Here is a tiny trained network, its code and every weight. The questions are about switching its units off for an input and a class, where a switched-off unit gives its printed mean instead of its output.

import numpy as np


def w(rows, s, z=0):
    codes = np.array(rows[::2]) - 128.0
    scale = np.full(codes.shape[1], s)
    scale[-1] = z or s
    return codes * scale


def norm(h):
    return h / np.sqrt((h * h).mean(-1, keepdims=True) + 1e-5)


def f(y):
    return y / 2 * (1 + np.tanh(0.7978845608 * (y + 0.044715 * y**3)))


def log_softmax(a):
    a = a - a.max(-1, keepdims=True)
    return a - np.log(np.exp(a).sum(-1, keepdims=True))


def net(x, mask):
    res = np.array(x, float).reshape(1, 5) / 4 @ E
    u = 0
    for l in range(2):
        y = f(norm(res) @ A[l][:, :-1].T + A[l][:, -1])
        res = res + np.where(mask[u : u + 14], y, B[l][:, -1]) @ B[l][:, :-1]
        u += 14
    return log_softmax(norm(res)[-1] @ U[:, :-1].T + U[:, -1])


A, B = {}, {}
E = w([
[72,132,78,109,112,144,155,135,76,65],'x0',
[217,107,101,222,126,153,78,53,136,141],'x1',
[174,114,135,133,147,65,191,138,168,106],'x2',
[92,160,146,165,1,101,84,130,165,169],'x3',
[122,101,175,197,149,183,193,131,192,164],'x4',
],0.0088)
A[0] = w([
[94,60,55,129,199,184,158,130,115,120,81],'L0N0',
[117,119,115,150,168,137,207,99,21,138,58],'L0N1',
[23,50,206,158,67,139,151,48,176,187,2],'L0N2',
[193,96,103,191,65,46,83,100,150,150,54],'L0N3',
[72,134,192,186,118,185,122,130,139,135,34],'L0N4',
[124,158,192,217,89,190,210,113,158,132,92],'L0N5',
[157,82,153,99,187,230,210,70,61,128,6],'L0N6',
[104,104,153,212,45,120,98,188,194,156,117],'L0N7',
[229,179,146,207,64,177,112,32,58,182,43],'L0N8',
[184,82,127,152,224,189,135,119,77,120,108],'L0N9',
[158,34,125,105,136,226,176,110,132,23,116],'L0N10',
[56,106,113,110,49,91,232,254,203,76,249],'L0N11',
[112,89,138,179,112,181,59,61,89,173,163],'L0N12',
[196,85,103,89,234,209,58,178,138,168,35],'L0N13',
],0.0066,0.0026)
B[0] = w([
[153,124,69,147,170,137,154,126,134,139,164],'L0N0',
[103,90,150,226,121,136,174,158,138,152,147],'L0N1',
[125,121,137,146,179,184,95,187,149,153,173],'L0N2',
[151,155,123,147,2,106,203,148,12,87,190],'L0N3',
[73,135,214,138,156,120,123,190,156,141,147],'L0N4',
[63,139,129,110,109,156,96,176,93,121,187],'L0N5',
[208,181,72,168,99,146,193,34,165,89,173],'L0N6',
[110,160,196,190,144,135,134,156,84,112,201],'L0N7',
[169,121,137,104,126,54,179,208,133,116,200],'L0N8',
[126,175,107,106,145,192,82,141,115,94,190],'L0N9',
[80,169,34,153,158,133,141,171,175,173,174],'L0N10',
[138,88,121,86,189,106,106,137,97,127,255],'L0N11',
[97,118,140,109,141,87,149,134,125,131,183],'L0N12',
[188,163,193,79,97,177,161,101,128,144,171],'L0N13',
],0.0081,0.0073)
A[1] = w([
[215,218,95,112,163,132,106,116,153,103,103],'L1N0',
[77,123,174,138,113,159,24,165,145,135,95],'L1N1',
[11,158,138,78,21,119,69,44,121,102,81],'L1N2',
[152,147,109,251,15,52,122,109,86,144,1],'L1N3',
[16,88,33,27,170,3,118,159,93,218,152],'L1N4',
[104,54,159,91,148,36,132,107,186,59,92],'L1N5',
[134,162,64,165,151,220,202,113,155,70,109],'L1N6',
[83,79,205,175,115,187,143,137,139,205,61],'L1N7',
[229,76,233,109,151,201,57,77,58,88,102],'L1N8',
[113,117,76,77,48,129,73,3,35,85,110],'L1N9',
[149,155,147,126,25,130,99,89,228,177,73],'L1N10',
[180,193,179,67,123,190,79,57,181,176,107],'L1N11',
[131,149,138,235,173,144,130,157,180,69,163],'L1N12',
[87,178,81,109,106,159,105,187,39,97,71],'L1N13',
],0.0069,0.0026)
B[1] = w([
[69,148,127,92,125,137,165,140,163,156,182],'L1N0',
[114,144,126,141,160,164,76,106,113,148,170],'L1N1',
[131,111,68,156,89,169,121,76,154,136,170],'L1N2',
[189,115,127,181,153,50,159,127,68,80,208],'L1N3',
[143,69,139,155,116,90,131,125,163,107,254],'L1N4',
[69,111,119,66,155,109,158,161,148,102,139],'L1N5',
[152,182,66,97,187,166,50,68,143,109,211],'L1N6',
[66,150,123,108,151,193,105,140,99,161,167],'L1N7',
[117,138,174,113,74,123,186,117,111,170,154],'L1N8',
[79,122,149,187,131,169,88,111,164,159,193],'L1N9',
[118,105,143,164,150,112,172,123,95,121,122],'L1N10',
[134,126,170,105,7,74,196,100,139,151,149],'L1N11',
[106,140,105,114,143,128,59,145,114,114,180],'L1N12',
[169,156,116,152,107,140,145,104,162,175,208],'L1N13',
],0.011,0.0068)
U = w([
[80,65,84,181,62,121,41,21,199,143,162],'0',
[99,19,160,39,170,30,156,174,179,50,76],'1',
[22,156,226,164,175,200,41,203,89,165,131],'2',
[156,197,31,72,245,212,119,61,188,102,254],'3',
[174,189,237,33,49,147,211,62,153,188,6],'4',
[217,151,174,212,71,29,133,134,20,88,112],'5',
],0.012,0.00088)

Each question gives the input, the list of numbers given to net, and the class t.
The units are the neurons (one row each of A and B). Each row of codes is followed by its name. A weight is (code - 128) times the scale printed after its matrix; where a second scale follows, it is the last column's (A, B and U).
mask holds one flag per neuron, layer by layer. A switched-off neuron (its flag False) gives its mean, the last column of its row in B, instead of its output. The means were averaged over made-up inputs and are rounded, as every weight is.
A unit's drop is (log p(t) with every unit on - log p(t) with that unit switched off) / (log p(t) with every unit on - log p(t) with every unit switched off).
The circuit of an input: a set's keep is (log p(t) with only the set's units on - log p(t) with every unit switched off) / (log p(t) with every unit on - log p(t) with every unit switched off). Starting from the 12 units with the biggest drops (on a tie, the unit counted first), units are removed one at a time, each time the one whose removal leaves the highest keep (on an exact tie, the one counted first), for as long as the keep stays at least 0.8.
circuit, biggest first: the units of the circuit, biggest drop first
k most important neurons: the k neurons with the biggest drops, biggest first
k most important neurons of layer l: the k neurons of layer l with the biggest drops, biggest first
drop of u: that unit's drop, to one decimal
input [-4,-8,-5,0,-4], class 1: circuit, biggest first : [L1N4]
input [8,-7,-2,5,4], class 1: circuit, biggest first : [L0N11; L1N4]
input [-7,-6,-1,-7,0], class 4: 2 most important neurons : [L0N13; L1N11]
input [-4,4,7,6,8], class 2: 3 most important neurons of layer 0 : [L0N2; L0N5; L0N6]
input [-4,8,-4,-1,5], class 5: 3 most important neurons : [L0N3; L0N8; L0N11]
input [-2,-6,1,-4,4], class 3: 3 most important neurons : [L0N6; L1N6; L0N8]
input [-8,6,-4,4,6], class 2: 2 most important neurons : [L1N7; L0N2]
input [-5,3,-4,6,3], class 2: 2 most important neurons of layer 0 : [L0N2; L0N4]
input [6,-4,5,6,-7], class 0: 3 most important neurons : [L0N8; L1N2; L1N9]
input [-7,8,-5,-2,1], class 4: 2 most important neurons of layer 0 : [L0N13; L0N9]
input [4,-8,-4,-4,1], class 1: 2 most important neurons : [L1N4; L0N11]
input [6,-8,-8,-4,-5], class 0: 2 most important neurons : [L1N4; L0N8]
input [-6,5,-3,8,4], class 5: 3 most important neurons : [L0N3; L1N3; L0N8]
input [5,-3,4,7,-5], class 0: circuit, biggest first : [L1N2]
input [0,-6,-8,-3,6], class 3: 2 most important neurons : [L0N6; L1N6]
input [3,-6,-1,2,4], class 1: 2 most important neurons : [L0N11; L1N4]
input [-2,8,-6,-1,2], class 5: 2 most important neurons : [L0N8; L0N3]
input [-3,8,-8,-2,4], class 4: drop of L0N13 : 0.8
input [0,-4,-1,-2,-4], class 1: drop of L0N3 : 0.1
input [3,8,-7,5,3], class 5: circuit, biggest first : [L1N3]
input [1,7,-3,6,8], class 2: drop of L0N2 : 0.1
